Moves between points:
α: DZ->JQ, BH->CH, BF->ZJ, ZT->QR, ZZ->BG, MC->FB, RD->QT, RJ->FL, BG->ZZ, CH->BH, FZ->QH, QR->ZT, NM->LJ, DM->QP, MG->GS, ZM->LM, RN->MJ, SL->MP, QT->RD, FB->MC, JC->CT, HT->SD, HJ->QM, HL->LH, LL->HQ, JT->NT, FT->DL, CN->SB, CJ->DS, CP->JD, FH->ZQ, BQ->RT, SB->CN, FL->RJ, MP->SL, JB->ZN, NH->QJ, ZJ->BF, RT->BQ, ML->RC, ZQ->FH, DS->CJ, PM->SC, DL->FT, QJ->NH, LH->HL, ZN->JB, QM->HJ, NT->JT, JQ->DZ, LM->ZM, RC->ML, HQ->LL, QH->FZ, CT->JC, SC->PM, MJ->RN, QP->DM, GS->MG, JD->CP, LJ->NM, NL->PB, PB->NL, SD->HT
κ: DZ->LJ, BH->JC, BF->MJ, ZT->SB, ZZ->DS, MC->DM, RD->FT, RJ->LM, BG->CJ, CH->CT, FZ->RC, QR->CN, NM->JQ, DM->MC, MG->RT, ZM->FL, RN->ZJ, SL->NL, QT->DL, FB->QP, JC->BH, HT->JT, HJ->SC, HL->NH, LL->CP, JT->HT, FT->RD, CN->QR, CJ->BG, CP->LL, FH->JB, BQ->GS, SB->ZT, FL->ZM, MP->PB, JB->FH, NH->HL, ZJ->RN, RT->MG, ML->QH, ZQ->ZN, DS->ZZ, PM->QM, DL->QT, QJ->LH, LH->QJ, ZN->ZQ, QM->PM, NT->SD, JQ->NM, LM->RJ, RC->FZ, HQ->JD, QH->ML, CT->CH, SC->HJ, MJ->BF, QP->FB, GS->BQ, JD->HQ, LJ->DZ, NL->SL, PB->MP, SD->NT
ρ: DZ->RT, BH->ZJ, BF->CH, ZT->ZM, ZZ->MP, MC->LH, RD->HJ, RJ->CN, BG->SL, CH->BF, FZ->LL, QR->LM, NM->GS, DM->QJ, MG->LJ, ZM->ZT, RN->JC, SL->BG, QT->QM, FB->HL, JC->RN, HT->FH, HJ->RD, HL->FB, LL->FZ, JT->JB, FT->SC, CN->RJ, CJ->NL, CP->RC, FH->HT, BQ->JQ, SB->FL, FL->SB, MP->ZZ, JB->JT, NH->QP, ZJ->BH, RT->DZ, ML->JD, ZQ->SD, DS->PB, PM->DL, DL->PM, QJ->DM, LH->MC, ZN->NT, QM->QT, NT->ZN, JQ->BQ, LM->QR, RC->CP, HQ->QH, QH->HQ, CT->MJ, SC->FT, MJ->CT, QP->NH, GS->NM, JD->ML, LJ->MG, NL->CJ, PB->DS, SD->ZQ
β: DZ->JB, BH->BG, BF->MP, ZT->NH, ZZ->CH, MC->RJ, RD->CP, RJ->MC, BG->BH, CH->ZZ, FZ->SC, QR->QJ, NM->ZQ, DM->LM, MG->HT, ZM->QP, RN->NL, SL->ZJ, QT->JD, FB->FL, JC->CJ, HT->MG, HJ->RC, HL->SB, LL->FT, JT->RT, FT->LL, CN->LH, CJ->JC, CP->RD, FH->LJ, BQ->NT, SB->HL, FL->FB, MP->BF, JB->DZ, NH->ZT, ZJ->SL, RT->JT, ML->QM, ZQ->NM, DS->CT, PM->QH, DL->HQ, QJ->QR, LH->CN, ZN->JQ, QM->ML, NT->BQ, JQ->ZN, LM->DM, RC->HJ, HQ->DL, QH->PM, CT->DS, SC->FZ, MJ->PB, QP->ZM, GS->SD, JD->QT, LJ->FH, NL->RN, PB->MJ, SD->GS
δ: DZ->JD, BH->SB, BF->RJ, ZT->JC, ZZ->LH, MC->MP, RD->ZN, RJ->BF, BG->HL, CH->CN, FZ->GS, QR->CT, NM->LL, DM->PB, MG->QH, ZM->RN, RN->ZM, SL->FB, QT->JB, FB->SL, JC->ZT, HT->PM, HJ->NT, HL->BG, LL->NM, JT->QM, FT->ZQ, CN->CH, CJ->NH, CP->JQ, FH->DL, BQ->RC, SB->BH, FL->ZJ, MP->MC, JB->QT, NH->CJ, ZJ->FL, RT->ML, ML->RT, ZQ->FT, DS->QJ, PM->HT, DL->FH, QJ->DS, LH->ZZ, ZN->RD, QM->JT, NT->HJ, JQ->CP, LM->MJ, RC->BQ, HQ->LJ, QH->MG, CT->QR, SC->SD, MJ->LM, QP->NL, GS->FZ, JD->DZ, LJ->HQ, NL->QP, PB->DM, SD->SC
γ: DZ->SB, BH->JD, BF->RC, ZT->LJ, ZZ->RD, MC->NT, RD->ZZ, RJ->BQ, BG->QT, CH->CP, FZ->MJ, QR->NM, NM->QR, DM->SD, MG->ZM, ZM->MG, RN->QH, SL->QM, QT->BG, FB->JT, JC->HQ, HT->QP, HJ->MP, HL->JB, LL->CT, JT->FB, FT->DS, CN->JQ, CJ->DL, CP->CH, FH->NH, BQ->RJ, SB->DZ, FL->RT, MP->HJ, JB->HL, NH->FH, ZJ->ML, RT->FL, ML->ZJ, ZQ->QJ, DS->FT, PM->NL, DL->CJ, QJ->ZQ, LH->ZN, ZN->LH, QM->SL, NT->MC, JQ->CN, LM->GS, RC->BF, HQ->JC, QH->RN, CT->LL, SC->PB, MJ->FZ, QP->HT, GS->LM, JD->BH, LJ->ZT, NL->PM, PB->SC, SD->DM

The rows follow the links: the fewer symbols apart two points are, the more alike their rows tend to be.

Each row is also shifted at random along 10 hidden directions that mean nothing.

Row, then point:
-27,31,13,-43,3,70,-9,-74,51,36,19,1,-76,49,32,42,52,-28,-43,16,-49,16,-54,-23,-5,10,99,56,80,84,-10,-2,-50,37,-65,107,46,135,2,204,-37,-25,-5,28,-28,-13,9,-59,172,-61,-7,-2,-70,-77: PB
-3,-19,5,-65,-58,11,144,-87,-21,-78,-12,69,19,-13,-36,-78,-13,126,-46,16,33,-4,35,-22,59,13,60,34,-43,-75,-101,2,33,-72,3,-53,80,-123,-65,-45,-48,33,95,36,137,12,-59,-91,63,41,-31,-4,-164,17: DS
-134,-77,49,0,17,-47,-107,-39,-34,34,-132,0,-3,-74,9,71,28,-114,74,133,79,-8,206,-160,101,41,25,-19,-43,41,31,-191,-56,64,91,-44,33,57,-25,-132,127,-41,110,-6,155,81,-17,-9,-4,-9,-102,-8,179,12: LL
-40,-49,-90,18,-61,77,7,21,-61,-84,89,165,1,14,-116,-27,33,59,-25,-38,-49,87,-45,52,-15,-64,-114,-11,-18,-86,-16,43,86,-53,39,33,102,123,5,39,-59,96,-84,-84,-18,-43,-43,55,41,15,0,9,-21,-2: HJ
-94,9,-28,29,-21,72,-58,52,88,-15,-128,-105,55,24,63,-59,-41,73,67,-136,32,20,93,-47,-2,-116,69,6,116,-87,-49,-45,86,-27,-164,-8,19,-79,27,38,139,8,-51,-170,26,25,23,58,68,3,22,-64,-53,56: CP
-164,61,16,-7,13,70,150,33,-16,-101,142,31,96,48,-59,-109,93,73,-44,23,49,43,19,-62,11,-16,-65,73,23,-27,-109,60,-15,-39,15,13,-76,-46,-50,19,-69,-45,41,113,132,0,-6,-19,-81,100,64,-18,-57,-23: QT
-25,-16,135,7,116,-9,5,-19,-10,62,-2,-73,-69,-85,92,113,109,-148,79,71,34,-19,30,-120,68,47,156,-75,-5,87,-21,-79,-117,127,219,8,-94,38,1,13,1,-170,129,137,150,147,63,18,126,-25,59,-33,132,-80: QH
165,28,-18,-54,-28,-30,9,-35,86,16,-162,-98,27,73,120,84,-118,2,17,32,5,-33,62,-36,23,22,168,-77,-51,-32,59,-37,9,31,-43,-27,67,-96,-100,-110,-33,-6,170,-21,35,42,8,-28,128,-1,-114,12,-11,-15: ZN
167,-41,-61,56,-32,-1,-176,67,-3,-3,52,127,-58,-12,-20,56,-10,-100,7,-18,-103,42,-56,117,-81,-16,-146,-10,11,-14,114,-16,6,-21,30,57,65,224,110,33,-9,85,-143,-65,-142,-27,37,94,46,-50,-61,16,111,14: BQ
7,-38,-72,25,-26,-25,-105,-103,-54,-48,-119,93,-32,-42,-63,35,-46,50,-6,7,-42,-2,3,55,-23,-25,17,-9,-99,-105,43,-43,-8,-15,35,-26,69,-22,80,-42,46,53,5,-108,53,2,-8,1,91,10,-123,-4,-24,60: NM
181,17,-10,1,-38,42,-72,-8,4,-66,-33,23,-62,13,-16,97,-28,30,14,-29,-3,53,-39,61,-106,-22,66,49,1,-97,-56,-6,-68,53,42,2,-31,67,85,-10,48,-10,76,-4,-3,-4,87,44,174,-18,-68,21,-35,12: DZ
161,-44,64,-48,10,-8,-21,-106,-64,54,-159,-41,-129,-15,-68,202,-80,83,69,25,137,-104,-39,-123,-34,25,26,52,-201,120,-106,-40,-29,203,55,-42,19,162,-96,13,123,-2,181,-60,57,-27,-39,-100,-71,-63,-73,11,-59,-82: NL
113,-103,14,-75,-18,-88,23,-19,42,37,-38,18,-16,-1,9,177,-112,-88,13,89,-19,-26,-19,34,74,90,-49,-49,-77,80,92,-37,-3,-6,-1,-62,90,89,-46,-132,-40,90,128,15,-155,0,-60,-61,24,-89,-90,61,-5,-71: DM
203,0,34,8,14,0,-14,79,-38,-8,76,44,-38,-75,-59,-48,38,-15,-1,-46,-55,52,-49,63,-27,-14,-68,29,93,-41,8,11,-5,-32,-26,-32,-23,-1,83,38,24,9,-108,-24,-64,-50,-2,4,-44,-58,56,16,14,49: ZM
101,44,-39,14,-3,3,20,46,-97,-6,15,-5,-15,20,-63,-148,37,124,-73,-58,45,30,-1,40,-33,-55,-11,-10,-11,-42,-32,33,-8,-38,11,-55,-8,-124,7,10,43,-27,-49,-124,59,-97,-20,-47,-85,1,18,-57,-30,60: NH
314,3,24,-29,-6,-60,19,-59,-78,-70,10,33,3,-80,-35,-100,-10,-1,-42,97,-9,38,52,29,5,72,47,27,34,-97,-2,-10,-39,-92,-31,-61,-36,-174,59,-57,37,8,23,65,23,-8,12,-58,15,-7,-53,73,2,81: ZT
-156,-43,-9,-43,-14,-6,108,-37,-19,-69,18,109,79,22,-131,-44,-19,1,-25,64,-83,48,-26,-39,77,-8,-128,50,-37,-29,-14,26,65,-47,-53,-58,110,33,-41,-31,-47,76,85,-8,12,35,-79,-68,-56,4,-49,52,-28,29: SD
122,60,-4,-22,5,60,-8,-162,-50,-67,-36,15,-11,62,-106,73,-38,102,9,43,0,11,-75,-79,-127,28,-13,81,-87,38,-86,85,-36,89,-76,68,-13,134,-27,151,34,-13,146,-17,17,-39,32,-74,23,-54,-96,80,-70,-30: JT
179,15,63,-5,-1,33,-12,93,19,7,62,-32,-59,-28,114,16,54,-56,-12,-19,42,14,31,23,-19,15,149,12,107,-46,-54,-32,-56,-7,71,-9,-84,2,41,-16,19,-73,-7,89,39,29,66,52,143,11,25,-9,26,-9: BH
178,43,-16,55,11,-30,-52,-69,27,10,23,25,7,-1,22,59,-38,42,-11,12,40,-106,-51,41,-60,43,-46,28,-120,64,19,54,-37,23,65,62,-121,13,42,3,-78,24,-41,130,-23,-14,46,71,-81,106,5,9,-37,-14: JD
-148,69,11,76,66,26,14,-108,-144,-6,56,41,19,-76,-35,-200,203,54,4,-85,-60,32,0,-79,-46,-12,53,-107,1,-41,-86,34,-29,-17,99,58,-19,-225,71,198,-80,-163,-90,-42,348,91,7,-25,-27,30,89,-85,94,68: GS
77,-59,35,-27,-3,-34,58,-62,115,11,-125,-40,-10,-44,60,192,-129,-6,93,-53,-29,-89,-43,9,54,-21,82,-24,-81,-19,-6,-47,69,36,-21,-44,53,-2,-19,-63,-16,82,74,3,-42,106,-16,11,125,-31,-18,23,-136,-44: FZ
85,-77,-85,68,-105,10,-184,152,5,35,64,105,-83,-31,-31,97,-39,6,-19,-150,7,18,-36,190,-86,8,-174,16,-42,-10,24,-69,-42,-7,111,8,43,195,138,-30,-27,75,-157,-97,-89,-107,11,74,12,-22,-11,-65,13,5: CN
4,-35,44,-48,7,14,45,157,121,105,5,-72,-18,60,167,98,-30,-129,7,-48,16,-40,-6,8,69,6,83,-86,56,86,66,-48,47,28,-6,2,61,80,-98,-58,-69,19,-3,25,-107,47,-13,61,69,-41,43,-32,38,-103: MP

Start, symbols taken left to right, then the point you end at.
Answers are names.
-95,-4,-20,22,15,51,77,80,-35,19,-22,-75,12,17,-34,6,-14,109,50,-101,81,-4,-36,-25,-8,-113,-14,-68,-68,-18,-70,58,93,89,74,-44,-6,-7,-105,-30,43,2,-19,-159,34,8,-25,60,-121,38,75,-81,-20,-34
β κ β δ γ α δ: PB
-72,-22,17,-37,-13,-11,162,138,122,-4,58,13,132,55,10,42,-61,-3,35,-70,-43,-10,-57,15,78,-1,-125,-2,-9,14,-13,26,108,-8,-36,-47,71,23,-87,-117,-145,63,66,31,-31,63,-41,11,-107,46,70,-13,-61,-40
κ α κ β κ δ β β κ: ML
-31,5,40,23,42,-72,129,41,42,14,-8,-45,120,-38,-1,74,-85,42,99,-85,21,-102,-92,11,-32,2,-112,-55,-147,6,-75,64,64,51,80,-60,-53,-64,-47,-96,-96,35,72,73,9,76,-9,50,-191,61,72,6,-66,-12
δ δ α α γ κ δ ρ β: CJ
39,-15,-1,10,0,7,-67,-160,-129,-7,-30,69,-72,-97,-33,-126,72,2,2,60,-67,22,30,-33,-37,5,85,-28,62,-53,5,-5,33,-71,-64,72,51,-91,35,138,56,4,-100,-55,65,26,-3,-16,52,-40,-61,56,51,95
γ ρ ρ β α δ γ β κ β: FB
113,56,8,-102,-20,-53,129,-244,15,-72,-80,-13,43,31,37,23,-79,64,-66,151,-51,-33,18,-32,36,148,154,2,-51,-13,16,32,-24,-59,-130,7,35,-225,-29,23,-87,39,220,116,27,-6,-18,-171,187,-15,-100,119,-203,4
ρ α α γ κ κ: SD
112,-41,10,-34,-31,-46,111,112,12,46,-19,-58,68,-20,54,-63,-51,6,25,-37,14,-3,61,9,57,19,-11,-118,48,-42,16,6,139,-76,-45,-81,96,-142,-99,-121,-14,48,30,-80,-4,19,-77,-24,-102,-32,46,10,19,29
α α κ ρ α δ: CJ
183,-17,20,32,-87,66,141,224,-16,-142,191,135,76,-64,-139,-141,68,178,-12,-193,0,97,-55,135,-46,-53,-193,135,92,-185,-224,53,32,-138,4,-72,2,-88,110,-40,-88,46,-68,22,105,-54,3,4,-77,67,120,-28,-167,95
κ ρ δ ρ κ δ: SB
-67,52,-7,-8,40,68,8,-63,8,44,-122,-139,-42,61,50,6,7,125,11,-57,90,-22,1,-82,-11,-104,156,-27,-40,10,-42,20,-7,112,24,-2,-68,-86,-54,41,95,-99,39,-129,72,-12,10,-23,37,40,16,-96,-90,-12
ρ κ δ κ δ γ β κ α α: ZJ
117,-29,-21,-27,-68,58,73,57,-2,-51,-51,-8,64,22,-21,-83,-7,106,35,-54,88,40,126,-98,32,-76,-3,30,31,-110,-111,-54,94,-47,-84,-60,104,-65,-114,-74,63,32,61,-143,136,20,-55,-9,-10,50,-24,-46,-44,51
γ κ β γ δ γ δ δ: QR
202,-12,-24,-8,53,-78,-50,-112,-69,-81,-16,37,-27,-54,-40,-41,-10,-163,-10,216,-160,57,-19,73,26,19,84,-55,49,-92,186,39,9,-81,-41,-35,-34,-35,33,-46,52,67,-25,71,-165,51,13,17,113,-46,-118,153,105,65
ρ γ γ β α γ ρ ρ: QJ
97,-5,-14,21,-32,-36,-112,-17,6,14,0,32,-19,-17,71,-40,5,-53,-24,47,0,-21,101,-7,-16,50,12,17,74,-22,46,-60,2,-79,-51,47,7,3,31,5,27,23,-70,62,-38,10,15,43,11,17,-82,47,58,43
ρ κ γ α κ α γ β β ρ: CH
299,70,41,67,-5,13,-109,158,41,85,30,-34,97,-14,67,-189,120,-27,-1,-115,16,-7,106,-99,-27,-11,-56,24,147,36,-75,-93,-50,-24,-50,64,-8,-15,43,72,31,-127,-87,-5,181,37,30,22,-127,30,56,-102,166,66
κ β γ δ β δ: QR
-9,31,64,-39,15,86,33,65,-23,-11,109,-17,-21,39,-3,-3,122,-13,1,-8,19,129,-22,-84,-61,47,-4,56,110,48,-127,18,-114,79,-16,44,-8,92,20,140,35,-118,96,1,71,-30,43,-74,118,-111,60,0,21,-57
ρ γ γ ρ κ δ ρ α ρ: PB
18,82,61,14,28,43,57,-19,-19,-116,156,111,9,-8,-31,-55,171,-46,-46,32,-74,96,-28,9,1,25,41,122,87,-55,-106,4,-164,-24,105,22,-86,-14,139,107,-92,-108,63,219,152,54,91,-32,181,23,29,3,-19,2
γ κ α κ γ γ δ δ: QR
-79,13,-15,32,12,-76,75,-23,17,70,89,-12,32,-58,111,-23,-16,-39,1,-62,-64,-58,-70,120,13,89,49,-189,-33,-4,94,73,37,-93,68,32,3,-234,23,-27,-231,17,-100,84,-30,52,-5,68,-26,32,82,0,12,10
ρ β δ κ α γ δ β: LJ
-58,-29,20,25,-23,-23,-12,-103,-12,47,-134,-42,-29,-60,46,103,-83,86,93,-81,60,-105,-26,-48,-44,21,59,-69,-102,-8,-63,8,66,27,0,19,49,-46,-59,23,18,26,46,-58,79,50,-15,10,-6,-27,-26,32,-77,5
β δ δ ρ α γ κ γ δ: NH
118,-28,33,-11,-43,34,-15,-54,13,-24,-81,20,-53,-74,-46,89,-26,108,80,-120,-28,16,-58,1,-71,13,24,57,-2,-59,-146,-15,-7,39,-75,-15,98,-9,76,91,61,27,85,-116,84,-7,8,-72,138,-102,-27,6,-141,1
κ β δ β α δ κ ρ α: QR
93,32,123,-90,23,55,93,-44,88,11,-97,-107,-46,38,27,198,0,3,66,-22,29,-19,-62,-143,-22,0,139,60,-27,96,-158,-22,-96,198,29,-11,-19,122,-37,68,25,-125,288,29,114,74,42,-125,172,-101,-12,-20,-94,-121
ρ κ δ α β β δ α κ: FH
153,-64,44,-58,-20,-10,77,40,166,28,-18,20,49,47,6,169,-73,-74,40,5,-3,-83,-59,-32,112,26,-122,91,-45,133,-17,-35,21,62,-51,-17,57,209,-67,-42,-75,73,113,112,-106,55,-43,-40,2,8,12,10,-103,-112
ρ κ κ α ρ δ ρ: FH
